Below is a small trained network, with its code and all its weights. Each question gives an input and a target symbol and asks what happens when units are switched off, that is, made to give their printed mean instead of their output.

import numpy as np


def w(rows, s, z=0):
    codes = np.array(rows[::2]) - 128.0
    scale = np.full(codes.shape[1], s)
    scale[-1] = z or s
    return codes * scale


def norm(h):
    return h / np.sqrt((h * h).mean(-1, keepdims=True) + 1e-5)


def softmax(a):
    e = np.exp(a - a.max(-1, keepdims=True))
    return e / e.sum(-1, keepdims=True)


def log_softmax(a):
    a = a - a.max(-1, keepdims=True)
    return a - np.log(np.exp(a).sum(-1, keepdims=True))


def net(x, mask):
    ids = ['αγζημτφ'.index(c) for c in x.split()]
    T = len(ids)
    res = E[ids] + P[:T]
    u = 0
    for l in range(2):
        r = norm(res)
        for j in range(3):
            rows = slice(2 * j, 2 * j + 2)
            q, k, v = (r @ M[l][rows].T for M in (Q, K, V))
            z = softmax(np.where(np.tri(T) > 0, q @ k.T / 2**0.5, -1e9)) @ v
            o = O[l][rows]
            res = res + np.where(mask[u + j], z, o[:, -1]) @ o[:, :-1]
        u += 3
    return log_softmax(norm(res)[-1] @ U[:, :-1].T + U[:, -1])


Q, K, V, O = {}, {}, {}, {}
E = w([
[151,90,168],'α',
[91,153,134],'γ',
[190,250,116],'ζ',
[140,148,120],'η',
[127,169,147],'μ',
[117,134,83],'τ',
[166,131,90],'φ',
],0.019)
P = w([
[201,251,145],'0',
[191,214,140],'1',
[194,217,147],'2',
[205,217,143],'3',
[206,225,136],'4',
[203,231,136],'5',
[226,238,129],'6',
],0.0029)
Q[0] = w([
[213,139,93],'L0H1',
[55,48,110],'L0H1',
[6,107,68],'L0H2',
[124,179,210],'L0H2',
[124,43,66],'L0H3',
[151,167,53],'L0H3',
],0.027)
K[0] = w([
[102,11,140],'L0H1',
[26,171,89],'L0H1',
[23,4,138],'L0H2',
[74,237,150],'L0H2',
[87,239,39],'L0H3',
[218,118,80],'L0H3',
],0.02)
V[0] = w([
[64,150,118],'L0H1',
[36,126,40],'L0H1',
[217,83,235],'L0H2',
[66,161,61],'L0H2',
[129,130,205],'L0H3',
[119,11,64],'L0H3',
],0.012)
O[0] = w([
[160,137,166,59],'L0H1',
[232,149,129,1],'L0H1',
[55,128,4,108],'L0H2',
[182,131,242,145],'L0H2',
[73,60,90,120],'L0H3',
[254,165,62,18],'L0H3',
],0.0089,0.008)
Q[1] = w([
[30,118,158],'L1H1',
[105,40,123],'L1H1',
[175,119,119],'L1H2',
[175,143,105],'L1H2',
[180,127,94],'L1H3',
[138,1,107],'L1H3',
],0.026)
K[1] = w([
[74,105,79],'L1H1',
[138,95,65],'L1H1',
[141,116,136],'L1H2',
[180,154,125],'L1H2',
[177,151,142],'L1H3',
[139,122,252],'L1H3',
],0.032)
V[1] = w([
[123,52,220],'L1H1',
[127,94,178],'L1H1',
[196,106,110],'L1H2',
[105,79,90],'L1H2',
[83,110,135],'L1H3',
[107,80,254],'L1H3',
],0.019)
O[1] = w([
[59,203,129,157],'L1H1',
[77,193,134,146],'L1H1',
[102,93,171,2],'L1H2',
[135,107,179,102],'L1H2',
[212,134,110,152],'L1H3',
[197,9,111,80],'L1H3',
],0.014,0.008)
U = w([
[251,232,79,15],'α',
[253,182,216,53],'γ',
[155,96,223,169],'ζ',
[86,242,146,255],'η',
[9,67,124,50],'μ',
[150,119,110,139],'τ',
[174,103,46,60],'φ',
],0.013,0.0034)

Each question gives the input, a string of symbols that net reads in full, and the target symbol t.
The units are the heads (2 rows each of Q, K, V and O). Each row of codes is followed by its name. A weight is (code - 128) times the scale printed after its matrix; where a second scale follows, it is the last column's (O and U).
mask holds one flag per head, layer by layer. A switched-off head (its flag False) gives its mean, the last column of its rows in O, instead of its output. The means were averaged over made-up inputs and are rounded, as every weight is.
A unit's drop is (log p(t) with every unit on - log p(t) with that unit switched off) / (log p(t) with every unit on - log p(t) with every unit switched off).
The circuit of an input: a set's keep is (log p(t) with only the set's units on - log p(t) with every unit switched off) / (log p(t) with every unit on - log p(t) with every unit switched off). Starting from all 6 units, units are removed one at a time, each time the one whose removal leaves the highest keep (on an exact tie, the one counted first), for as long as the keep stays at least 0.8.
units of the circuit, in order: the units of the circuit, biggest drop first
unit that matters most: the unit with the biggest drop
heads that matter: for each layer, one digit per head in row order, 1 if its drop is at least 0.15 and else 0, layers parted by /
drop when u is switched off: that unit's drop, to one decimal
input α τ φ μ φ, target α: unit that matters most => L1H1
input φ μ α γ, target γ: units of the circuit, in order => [L1H3 L0H2]
input μ φ μ α, target μ: heads that matter => 001 / 101
input μ ζ ζ, target α: units of the circuit, in order => [L1H3 L0H3 L1H1]
input α μ φ γ, target γ: heads that matter => 010 / 100
input μ μ φ φ α φ, target α: units of the circuit, in order => [L0H1 L0H3 L1H1 L1H3]
input η ζ μ, target μ: heads that matter => 001 / 101
input ζ φ φ η γ α, target μ: heads that matter => 101 / 101
input ζ γ ζ, target α: heads that matter => 001 / 011
input μ μ τ, target γ: heads that matter => 010 / 000
input μ τ μ, target μ: drop when L1H1 is switched off => 0.4
input μ μ μ τ, target γ: drop when L1H2 is switched off => 0.0
input μ τ μ γ, target ζ: drop when L0H2 is switched off => 0.7
input τ ζ ζ γ μ α μ, target φ: drop when L0H1 is switched off => 0.2
input μ φ α τ φ μ, target φ: unit that matters most => L0H3
